Below is a small trained network, with its code and all its weights. Each question gives an input and a target symbol and asks what happens when units are switched off, that is, made to give their printed mean instead of their output.

import numpy as np


def w(rows, s, z=0):
    codes = np.array(rows[::2]) - 128.0
    scale = np.full(codes.shape[1], s)
    scale[-1] = z or s
    return codes * scale


def f(y):
    return y / 2 * (1 + np.tanh(0.7978845608 * (y + 0.044715 * y**3)))


def softmax(a):
    e = np.exp(a - a.max(-1, keepdims=True))
    return e / e.sum(-1, keepdims=True)


def log_softmax(a):
    a = a - a.max(-1, keepdims=True)
    return a - np.log(np.exp(a).sum(-1, keepdims=True))


def net(x, mask):
    ids = ['ΠΦβηθλσω'.index(c) for c in x.split()]
    T = len(ids)
    res = E[ids] + P[:T]
    u = 0
    for l in range(2):
        r = res
        for j in range(3):
            rows = slice(4 * j, 4 * j + 4)
            q, k, v = (r @ M[l][rows].T for M in (Q, K, V))
            z = softmax(np.where(np.tri(T) > 0, q @ k.T / 4**0.5, -1e9)) @ v
            o = O[l][rows]
            res = res + np.where(mask[u + j], z, o[:, -1]) @ o[:, :-1]
        u += 3
        y = f(res @ A[l][:, :-1].T + A[l][:, -1])
        res = res + np.where(mask[u : u + 8], y, B[l][:, -1]) @ B[l][:, :-1]
        u += 8
    return log_softmax(res[-1] @ U[:, :-1].T + U[:, -1])


Q, K, V, O, A, B = {}, {}, {}, {}, {}, {}
E = w([
[161,180,143,73,137,37,78,212,197],'Π',
[229,223,96,161,50,71,19,2,132],'Φ',
[189,202,135,43,173,69,150,197,215],'β',
[171,86,39,60,192,34,185,78,27],'η',
[103,74,186,53,99,24,112,123,129],'θ',
[112,75,56,187,146,78,162,154,228],'λ',
[103,105,135,66,150,216,192,55,208],'σ',
[160,142,245,242,208,130,190,106,71],'ω',
],0.0083)
P = w([
[110,169,72,123,119,206,153,176,101],'0',
[86,173,101,111,103,100,202,126,133],'1',
[97,155,120,119,101,74,227,105,147],'2',
[125,144,134,114,126,73,199,97,160],'3',
[138,117,147,116,139,77,176,92,168],'4',
[163,95,150,111,157,87,157,91,170],'5',
[179,72,158,116,174,90,136,90,176],'6',
[195,52,165,116,195,99,120,85,175],'7',
[213,27,166,127,211,114,108,75,181],'8',
[237,14,171,120,225,122,87,88,179],'9',
[249,3,178,105,249,131,66,81,184],'10',
],0.0051)
Q[0] = w([
[186,84,175,116,216,77,234,124,149],'L0H1',
[13,170,74,157,84,235,52,156,8],'L0H1',
[136,145,99,86,23,77,138,200,179],'L0H1',
[170,163,190,135,232,32,151,36,189],'L0H1',
[172,172,124,105,111,2,140,32,177],'L0H2',
[97,104,75,44,221,109,174,238,162],'L0H2',
[245,104,200,146,154,5,75,42,156],'L0H2',
[97,251,113,136,60,103,134,83,93],'L0H2',
[195,107,139,100,174,62,97,2,117],'L0H3',
[17,237,114,150,83,100,175,83,186],'L0H3',
[186,76,66,97,166,73,185,37,191],'L0H3',
[218,88,90,94,136,53,166,38,166],'L0H3',
],0.0053)
K[0] = w([
[191,124,190,232,208,169,108,97,52],'L0H1',
[42,143,114,45,10,137,121,254,230],'L0H1',
[103,112,95,111,168,168,98,25,134],'L0H1',
[226,74,219,196,241,47,232,67,12],'L0H1',
[142,72,126,109,161,47,142,32,125],'L0H2',
[114,182,184,79,2,88,72,124,190],'L0H2',
[232,83,138,133,165,71,118,19,104],'L0H2',
[14,83,139,77,185,117,225,138,75],'L0H2',
[201,217,139,119,44,119,97,58,97],'L0H3',
[114,71,197,243,140,86,192,87,113],'L0H3',
[165,154,105,207,62,174,94,94,140],'L0H3',
[163,172,117,191,64,148,63,71,127],'L0H3',
],0.0065)
V[0] = w([
[97,167,83,110,62,91,77,171,164],'L0H1',
[119,140,171,207,159,146,162,146,35],'L0H1',
[96,19,171,178,160,101,138,142,106],'L0H1',
[197,209,202,185,166,62,130,126,123],'L0H1',
[187,145,99,101,242,143,166,106,148],'L0H2',
[110,65,150,70,142,47,75,95,106],'L0H2',
[66,212,158,167,21,183,75,153,150],'L0H2',
[121,54,152,47,175,62,130,190,152],'L0H2',
[186,187,94,80,40,71,54,86,124],'L0H3',
[254,188,130,151,65,88,43,17,188],'L0H3',
[156,174,45,107,74,134,98,114,83],'L0H3',
[111,2,120,57,193,80,176,215,241],'L0H3',
],0.0062)
O[0] = w([
[108,184,114,137,161,188,83,182,105,19],'L0H1',
[151,69,173,150,51,116,208,135,149,222],'L0H1',
[125,40,136,180,44,114,126,101,110,184],'L0H1',
[228,62,168,139,130,139,129,126,190,255],'L0H1',
[162,119,107,102,167,60,216,102,217,187],'L0H2',
[157,29,138,87,98,126,119,196,100,150],'L0H2',
[102,215,170,184,71,190,62,144,149,45],'L0H2',
[67,15,108,58,146,165,147,174,143,160],'L0H2',
[210,146,110,147,143,171,53,87,150,177],'L0H3',
[237,106,100,129,133,130,88,61,195,231],'L0H3',
[217,195,141,144,156,127,80,105,95,130],'L0H3',
[1,75,137,110,184,123,74,133,135,131],'L0H3',
],0.0054,0.0052)
A[0] = w([
[162,138,142,160,157,144,101,124,204,167],'L0N1',
[77,88,71,57,179,85,171,178,170,222],'L0N2',
[89,77,51,83,26,24,146,146,173,117],'L0N3',
[84,88,188,113,135,201,122,94,191,224],'L0N4',
[138,75,104,52,115,60,113,120,163,84],'L0N5',
[150,71,189,133,206,90,148,106,101,253],'L0N6',
[175,176,2,136,43,117,16,83,142,207],'L0N7',
[50,143,86,48,191,91,132,168,60,166],'L0N8',
],0.0061,0.004)
B[0] = w([
[200,131,128,190,202,124,128,159,173,185],'L0N1',
[74,58,125,49,171,112,130,125,131,212],'L0N2',
[127,131,73,55,94,86,229,113,216,189],'L0N3',
[121,71,166,159,96,216,107,62,200,175],'L0N4',
[166,153,68,48,95,118,113,156,150,202],'L0N5',
[153,78,161,131,174,51,61,124,180,254],'L0N6',
[203,142,66,158,102,98,78,61,113,178],'L0N7',
[2,159,138,142,103,100,75,93,82,149],'L0N8',
],0.0052,0.011)
Q[1] = w([
[117,62,84,31,175,43,122,152,254],'L1H1',
[20,125,101,170,120,198,148,210,79],'L1H1',
[185,145,121,150,224,149,35,123,171],'L1H1',
[103,156,89,102,173,120,83,202,114],'L1H1',
[172,77,204,149,62,128,160,143,149],'L1H2',
[169,60,98,65,158,74,199,101,235],'L1H2',
[86,109,71,40,137,112,126,107,129],'L1H2',
[71,84,109,108,34,116,239,102,79],'L1H2',
[175,81,118,60,198,120,135,182,199],'L1H3',
[107,124,228,145,105,235,68,213,62],'L1H3',
[145,130,139,39,171,58,32,134,118],'L1H3',
[178,141,79,171,102,109,101,109,112],'L1H3',
],0.0076)
K[1] = w([
[137,39,142,113,173,153,91,45,161],'L1H1',
[89,189,85,118,96,179,117,111,128],'L1H1',
[188,97,110,84,147,30,150,135,144],'L1H1',
[82,113,80,66,53,131,137,113,166],'L1H1',
[253,143,94,175,136,99,44,63,147],'L1H2',
[149,45,124,134,138,84,98,69,144],'L1H2',
[43,61,150,153,122,143,125,136,174],'L1H2',
[126,123,233,198,117,158,107,124,176],'L1H2',
[121,35,107,122,209,118,112,104,129],'L1H3',
[115,180,91,65,85,75,118,135,82],'L1H3',
[191,89,30,134,158,138,118,98,203],'L1H3',
[161,118,149,108,145,138,148,168,166],'L1H3',
],0.0075)
V[1] = w([
[123,76,102,47,1,79,95,95,85],'L1H1',
[182,142,19,125,173,92,64,106,137],'L1H1',
[116,91,178,206,111,187,79,49,90],'L1H1',
[118,126,73,51,132,214,193,69,129],'L1H1',
[142,118,52,76,138,125,174,175,140],'L1H2',
[138,152,173,47,56,160,150,165,191],'L1H2',
[123,125,152,149,175,149,122,183,202],'L1H2',
[106,146,160,117,67,191,85,168,206],'L1H2',
[175,150,175,65,154,205,74,43,83],'L1H3',
[125,121,215,25,143,176,163,126,144],'L1H3',
[177,184,136,105,103,60,117,138,111],'L1H3',
[117,148,212,90,200,51,112,139,82],'L1H3',
],0.0068)
O[1] = w([
[101,85,117,58,137,207,143,73,15,164],'L1H1',
[87,189,53,146,139,160,111,114,118,222],'L1H1',
[131,132,193,215,113,78,166,43,61,99],'L1H1',
[86,139,128,31,106,125,221,37,233,78],'L1H1',
[64,147,70,56,133,145,102,72,166,139],'L1H2',
[101,136,195,80,177,166,42,124,133,67],'L1H2',
[98,165,145,183,157,155,45,150,171,104],'L1H2',
[89,163,194,157,141,113,34,147,78,3],'L1H2',
[185,234,189,131,188,123,136,67,59,81],'L1H3',
[153,166,199,59,136,102,163,110,175,178],'L1H3',
[162,174,107,88,186,196,66,169,94,114],'L1H3',
[255,99,135,69,106,121,111,147,120,147],'L1H3',
],0.0078,0.0075)
A[1] = w([
[152,125,91,61,124,49,91,81,85,253],'L1N1',
[207,147,174,37,180,167,34,171,61,205],'L1N2',
[67,99,80,134,167,98,13,253,112,153],'L1N3',
[88,174,74,69,150,227,122,96,182,138],'L1N4',
[212,124,119,195,131,47,138,125,108,202],'L1N5',
[138,161,171,211,162,140,9,134,95,94],'L1N6',
[46,86,137,66,167,52,135,153,135,118],'L1N7',
[131,88,54,102,91,203,85,173,94,209],'L1N8',
],0.0062,0.0045)
B[1] = w([
[117,115,128,173,110,160,173,125,164,206],'L1N1',
[242,165,247,1,102,164,139,97,77,151],'L1N2',
[147,99,135,106,37,46,103,216,119,146],'L1N3',
[132,135,73,90,190,58,101,80,94,204],'L1N4',
[68,149,133,129,146,187,109,154,132,251],'L1N5',
[178,90,175,189,30,59,140,75,106,144],'L1N6',
[81,187,139,158,110,217,96,118,138,218],'L1N7',
[137,65,86,125,90,99,119,190,82,170],'L1N8',
],0.0081,0.021)
U = w([
[141,116,150,102,76,14,137,126,108,45],'Π',
[122,112,144,131,75,90,111,85,109,29],'Φ',
[157,172,149,106,154,124,67,166,165,24],'β',
[144,94,105,101,168,38,187,101,91,54],'η',
[125,118,171,90,121,253,118,157,65,174],'θ',
[47,111,85,163,133,193,21,195,105,182],'λ',
[61,198,153,149,183,212,134,98,160,172],'σ',
[176,72,164,150,66,123,207,146,167,255],'ω',
],0.006,0.0051)

Each question gives the input, a string of symbols that net reads in full, and the target symbol t.
The units are the heads (4 rows each of Q, K, V and O) and the neurons (one row each of A and B). Each row of codes is followed by its name. A weight is (code - 128) times the scale printed after its matrix; where a second scale follows, it is the last column's (O, A, B and U).
mask holds one flag per unit, layer by layer, with each layer's heads first. A switched-off unit (its flag False) gives its mean, the last column of its rows in O or B, instead of its output. The means were averaged over made-up inputs and are rounded, as every weight is.
A unit's drop is (log p(t) with every unit on - log p(t) with that unit switched off) / (log p(t) with every unit on - log p(t) with every unit switched off).
The circuit of an input: a set's keep is (log p(t) with only the set's units on - log p(t) with every unit switched off) / (log p(t) with every unit on - log p(t) with every unit switched off). Starting from the 12 units with the biggest drops (on a tie, the unit counted first), units are removed one at a time, each time the one whose removal leaves the highest keep (on an exact tie, the one counted first), for as long as the keep stays at least 0.8.
circuit, biggest first: the units of the circuit, biggest drop first
unit that matters most: the unit with the biggest drop
top k neurons: the k neurons with the biggest drops, biggest first
which heads matter: for each layer, one digit per head in row order, 1 if its drop is at least 0.15 and else 0, layers parted by /
input σ λ Π β Π λ σ σ σ β Π, target σ: circuit, biggest first	[L0N4; L1H1; L1H3; L1H2]
input Φ Φ θ Π Φ σ β, target β: top 3 neurons	[L1N7; L1N6; L0N1]
input σ β Π β η Π, target η: top 2 neurons	[L1N4; L1N5]
input θ θ Φ Φ ω θ σ σ σ θ, target σ: top neuron	[L0N7]
input λ ω ω ω ω ω λ η θ Π, target θ: which heads matter	011 / 110
input θ ω η Π θ, target θ: which heads matter	011 / 110
input η Φ λ σ Π Π η λ, target η: which heads matter	000 / 110
input Φ λ λ β σ ω ω β η θ Φ, target θ: circuit, biggest first	[L1H3; L0H3; L1N2]
input η λ θ ω β λ β, target λ: top 2 neurons	[L0N2; L1N7]
input λ η η, target λ: circuit, biggest first	[L0H3; L1H3; L1H2]
input Π Φ Π, target Π: top 4 neurons	[L1N6; L1N3; L0N4; L1N7]
input ω β ω η σ β η, target σ: which heads matter	001 / 011
input λ Φ Φ σ η, target σ: circuit, biggest first	[L1H3; L0H3; L1H1]
input Π η λ θ β λ Π, target λ: unit that matters most	L1N7
input λ λ η, target λ: circuit, biggest first	[L1H3; L1H2]
input ω ω Φ σ σ σ η λ λ σ η, target η: circuit, biggest first	[L1H1; L1N7; L1N4; L0H3]
input β λ Π λ ω λ Π ω β σ λ, target σ: top 3 neurons	[L0N4; L1N7; L0N2]
input β β β Φ Φ λ θ, target λ: which heads matter	001 / 111
input θ β λ β Φ η β Π θ θ, target η: which heads matter	101 / 110
input Φ θ Φ Π, target θ: which heads matter	011 / 011
input ω Φ β λ Φ, target λ: circuit, biggest first	[L1H3; L0N7; L0H3; L1H1]
input λ η β, target λ: top 2 neurons	[L1N7; L0N4]
input ω η λ σ, target σ: top 2 neurons	[L1N7; L0N2]
input σ η θ ω λ η Φ σ σ, target η: top neuron	[L1N7]
input η λ λ β θ, target λ: circuit, biggest first	[L1H3; L1H2]
input θ η β ω λ β Π λ, target λ: circuit, biggest first	[L1H2; L1H3]
input η ω σ ω ω β η ω σ β β, target σ: top 2 neurons	[L0N2; L1N7]
input σ Φ Π, target Π: which heads matter	101 / 101
input ω λ Φ σ Φ, target σ: top 2 neurons	[L1N5; L0N1]
input η λ β β σ β θ λ Φ, target η: top 3 neurons	[L1N7; L1N4; L1N6]
